Here is a tiny trained network, its code and every weight. The questions are about switching its units off for an input and a class, where a switched-off unit gives its printed mean instead of its output.

import numpy as np


def w(rows, s, z=0):
    codes = np.array(rows[::2]) - 128.0
    scale = np.full(codes.shape[1], s)
    scale[-1] = z or s
    return codes * scale


def f(y):
    return y / 2 * (1 + np.tanh(0.7978845608 * (y + 0.044715 * y**3)))


def log_softmax(a):
    a = a - a.max(-1, keepdims=True)
    return a - np.log(np.exp(a).sum(-1, keepdims=True))


def net(x, mask):
    res = np.array(x, float).reshape(1, 5) / 4 @ E
    y = f(res @ A[0][:, :-1].T + A[0][:, -1])
    res = res + np.where(mask, y, B[0][:, -1]) @ B[0][:, :-1]
    return log_softmax(res[-1] @ U[:, :-1].T + U[:, -1])


A, B = {}, {}
E = w([
[188,39,236,126],'x0',
[187,202,170,186],'x1',
[136,84,61,229],'x2',
[255,98,77,65],'x3',
[126,129,129,126],'x4',
],0.0075)
A[0] = w([
[87,191,153,175,124],'n0',
[109,160,69,91,43],'n1',
[52,130,208,148,20],'n2',
[130,63,149,131,159],'n3',
[133,57,170,136,43],'n4',
[135,193,154,25,163],'n5',
[153,207,78,144,99],'n6',
[137,140,41,218,109],'n7',
[146,91,161,138,62],'n8',
[125,194,196,60,158],'n9',
[111,164,90,124,114],'n10',
[179,123,99,95,34],'n11',
[90,136,158,154,133],'n12',
[108,163,156,70,131],'n13',
[167,105,61,52,62],'n14',
[130,80,213,121,71],'n15',
[57,117,160,161,7],'n16',
[236,73,47,61,67],'n17',
[112,166,91,124,61],'n18',
[48,71,106,10,68],'n19',
[126,191,102,128,253],'n20',
[72,134,158,157,91],'n21',
[167,207,171,149,78],'n22',
[127,41,83,186,69],'n23',
[140,181,74,120,135],'n24',
[190,134,97,84,42],'n25',
[123,179,74,107,54],'n26',
[136,85,166,137,73],'n27',
[223,86,218,156,113],'n28',
[194,140,86,119,117],'n29',
[225,179,131,121,101],'n30',
[65,115,138,133,14],'n31',
[167,122,105,253,136],'n32',
[193,240,173,170,90],'n33',
[102,157,76,110,55],'n34',
[154,136,131,121,209],'n35',
[122,158,136,91,47],'n36',
[111,163,87,127,132],'n37',
[161,188,161,151,97],'n38',
],0.012,0.0055)
B[0] = w([
[87,99,113,183,207],'n0',
[128,178,206,62,155],'n1',
[88,135,88,196,182],'n2',
[119,190,192,80,185],'n3',
[135,201,193,93,161],'n4',
[215,135,59,139,233],'n5',
[104,149,196,91,190],'n6',
[189,81,95,95,219],'n7',
[99,175,125,110,141],'n8',
[236,176,11,155,226],'n9',
[144,186,185,106,161],'n10',
[92,157,128,221,146],'n11',
[98,152,112,204,168],'n12',
[177,147,45,134,178],'n13',
[59,115,135,200,192],'n14',
[155,186,201,118,191],'n15',
[106,134,137,182,154],'n16',
[83,136,118,203,255],'n17',
[159,169,175,97,144],'n18',
[94,2,122,67,218],'n19',
[159,161,188,133,236],'n20',
[142,178,92,219,168],'n21',
[93,23,117,64,173],'n22',
[204,134,45,41,177],'n23',
[118,164,221,101,184],'n24',
[123,128,118,233,160],'n25',
[143,196,197,85,159],'n26',
[125,205,170,83,148],'n27',
[117,187,190,80,251],'n28',
[94,103,112,213,177],'n29',
[62,92,116,187,192],'n30',
[85,90,169,169,135],'n31',
[210,129,75,104,226],'n32',
[60,7,160,45,215],'n33',
[120,165,221,98,152],'n34',
[89,162,145,137,179],'n35',
[211,110,115,74,125],'n36',
[134,179,190,111,169],'n37',
[88,35,112,82,162],'n38',
],0.0083,0.007)
U = w([
[164,206,176,115,76],'0',
[120,141,99,239,57],'1',
[111,43,108,77,154],'2',
[168,148,105,135,250],'3',
[247,163,47,132,36],'4',
],0.012)

Each question gives the input, the list of numbers given to net, and the class t.
The units are the neurons (one row each of A and B). Each row of codes is followed by its name. A weight is (code - 128) times the scale printed after its matrix; where a second scale follows, it is the last column's (A, B and U).
mask holds one flag per neuron, in row order. A switched-off neuron (its flag False) gives its mean, the last column of its row in B, instead of its output. The means were averaged over made-up inputs and are rounded, as every weight is.
A unit's drop is (log p(t) with every unit on - log p(t) with that unit switched off) / (log p(t) with every unit on - log p(t) with every unit switched off).
The circuit of an input: a set's keep is (log p(t) with only the set's units on - log p(t) with every unit switched off) / (log p(t) with every unit on - log p(t) with every unit switched off). Starting from the 12 units with the biggest drops (on a tie, the unit counted first), units are removed one at a time, each time the one whose removal leaves the highest keep (on an exact tie, the one counted first), for as long as the keep stays at least 0.8.
circuit, biggest first: the units of the circuit, biggest drop first
unit that matters most: the unit with the biggest drop
k most important neurons: the k neurons with the biggest drops, biggest first
drop when u is switched off: that unit's drop, to one decimal
input [4,0,-6,5,1], class 4: circuit, biggest first => [n9]
input [0,8,-8,7,3], class 2: 4 most important neurons => [n33; n22; n38; n30]
input [3,3,-7,7,0], class 1: circuit, biggest first => [n30; n17; n25]
input [2,-4,6,2,2], class 4: circuit, biggest first => [n23; n33]
input [7,8,-3,-5,6], class 2: 3 most important neurons => [n33; n22; n38]
input [5,1,7,-2,4], class 4: circuit, biggest first => [n32; n23]
input [0,6,-1,5,1], class 2: circuit, biggest first => [n33; n22]
input [6,0,-7,0,-3], class 4: 3 most important neurons => [n9; n5; n13]
input [1,0,7,7,7], class 1: 2 most important neurons => [n17; n29]
input [2,6,6,-3,2], class 2: 2 most important neurons => [n33; n9]
input [5,-2,4,6,-1], class 1: circuit, biggest first => [n17; n29]
input [1,4,-5,0,1], class 4: 2 most important neurons => [n9; n5]
input [-6,4,-4,-8,-5], class 1: 2 most important neurons => [n0; n2]
input [1,2,5,-4,-3], class 4: unit that matters most => n32
input [6,6,7,8,-2], class 1: 2 most important neurons => [n17; n30]
input [7,-1,8,0,0], class 4: 2 most important neurons => [n23; n32]
input [-6,3,-8,5,2], class 4: 2 most important neurons => [n5; n9]
input [7,3,7,-1,-7], class 0: 2 most important neurons => [n28; n9]
input [-5,-5,4,2,-5], class 0: drop when n26 is switched off => 0.2
input [2,5,2,5,2], class 1: drop when n0 is switched off => -0.1
input [3,-2,-5,-1,3], class 4: drop when n9 is switched off => 0.2
input [-1,8,1,7,1], class 2: drop when n33 is switched off => 0.7
